Below is a small trained network, with its code and all its weights. Each question gives an input and a class and asks what happens when units are switched off, that is, made to give their printed mean instead of their output.

import numpy as np


def w(rows, s, z=0):
    codes = np.array(rows[::2]) - 128.0
    scale = np.full(codes.shape[1], s)
    scale[-1] = z or s
    return codes * scale


def f(y):
    return y / 2 * (1 + np.tanh(0.7978845608 * (y + 0.044715 * y**3)))


def log_softmax(a):
    a = a - a.max(-1, keepdims=True)
    return a - np.log(np.exp(a).sum(-1, keepdims=True))


def net(x, mask):
    res = np.array(x, float).reshape(1, 6) / 4 @ E
    y = f(res @ A[0][:, :-1].T + A[0][:, -1])
    res = res + np.where(mask, y, B[0][:, -1]) @ B[0][:, :-1]
    return log_softmax(res[-1] @ U[:, :-1].T + U[:, -1])


A, B = {}, {}
E = w([
[155,134,138,46],'x0',
[140,171,161,216],'x1',
[114,167,77,78],'x2',
[82,169,113,128],'x3',
[161,153,237,39],'x4',
[142,11,125,99],'x5',
],0.011)
A[0] = w([
[171,176,175,165,164],'N0',
[89,173,121,161,131],'N1',
[75,95,123,47,233],'N2',
[147,142,140,149,148],'N3',
[172,38,97,176,193],'N4',
[116,159,161,96,253],'N5',
[107,109,159,66,116],'N6',
[100,106,163,239,183],'N7',
[145,171,199,159,122],'N8',
[167,72,126,183,200],'N9',
[85,163,66,134,188],'N10',
[161,98,85,167,238],'N11',
[110,107,105,2,193],'N12',
[156,88,177,94,156],'N13',
],0.015,0.0043)
B[0] = w([
[108,179,185,110,202],'N0',
[174,150,112,126,188],'N1',
[177,105,134,154,213],'N2',
[118,150,138,105,151],'N3',
[60,92,108,130,226],'N4',
[190,136,167,123,189],'N5',
[136,68,117,110,180],'N6',
[94,142,139,115,251],'N7',
[128,151,185,39,200],'N8',
[30,94,113,83,205],'N9',
[168,202,98,247,199],'N10',
[64,140,106,159,202],'N11',
[173,52,112,144,244],'N12',
[140,81,129,126,186],'N13',
],0.012,0.014)
U = w([
[16,64,116,118,2],'0',
[133,198,254,43,213],'1',
[186,189,55,196,124],'2',
[238,6,131,114,192],'3',
],0.0099,0.0016)

Each question gives the input, the list of numbers given to net, and the class t.
The units are the neurons (one row each of A and B). Each row of codes is followed by its name. A weight is (code - 128) times the scale printed after its matrix; where a second scale follows, it is the last column's (A, B and U).
mask holds one flag per neuron, in row order. A switched-off neuron (its flag False) gives its mean, the last column of its row in B, instead of its output. The means were averaged over made-up inputs and are rounded, as every weight is.
A unit's drop is (log p(t) with every unit on - log p(t) with that unit switched off) / (log p(t) with every unit on - log p(t) with every unit switched off).
The circuit of an input: a set's keep is (log p(t) with only the set's units on - log p(t) with every unit switched off) / (log p(t) with every unit on - log p(t) with every unit switched off). Starting from the 12 units with the biggest drops (on a tie, the unit counted first), units are removed one at a time, each time the one whose removal leaves the highest keep (on an exact tie, the one counted first), for as long as the keep stays at least 0.8.
circuit, biggest first: the units of the circuit, biggest drop first
k most important neurons: the k neurons with the biggest drops, biggest first
drop when u is switched off: that unit's drop, to one decimal
input [-1,5,-6,-5,3,3], class 0: circuit, biggest first : N9
input [0,-1,5,6,4,-5], class 2: circuit, biggest first : N10, N7
input [-8,-3,2,3,-6,1], class 2: 2 most important neurons : N10, N1
input [8,3,1,-8,-4,-8], class 1: 2 most important neurons : N0, N12
input [-5,-1,6,6,-1,6], class 2: circuit, biggest first : N10, N9
input [-7,7,4,8,2,-8], class 1: 2 most important neurons : N8, N0
input [0,-8,3,5,-7,8], class 3: 3 most important neurons : N12, N2, N7
input [6,-3,7,8,-1,-4], class 2: drop when N10 is switched off : 1.6
input [-3,3,4,3,-5,2], class 2: drop when N10 is switched off : 1.5
input [3,2,-3,1,0,6], class 0: drop when N4 is switched off : 0.1
input [6,-3,0,-1,-3,-2], class 3: drop when N12 is switched off : 0.1
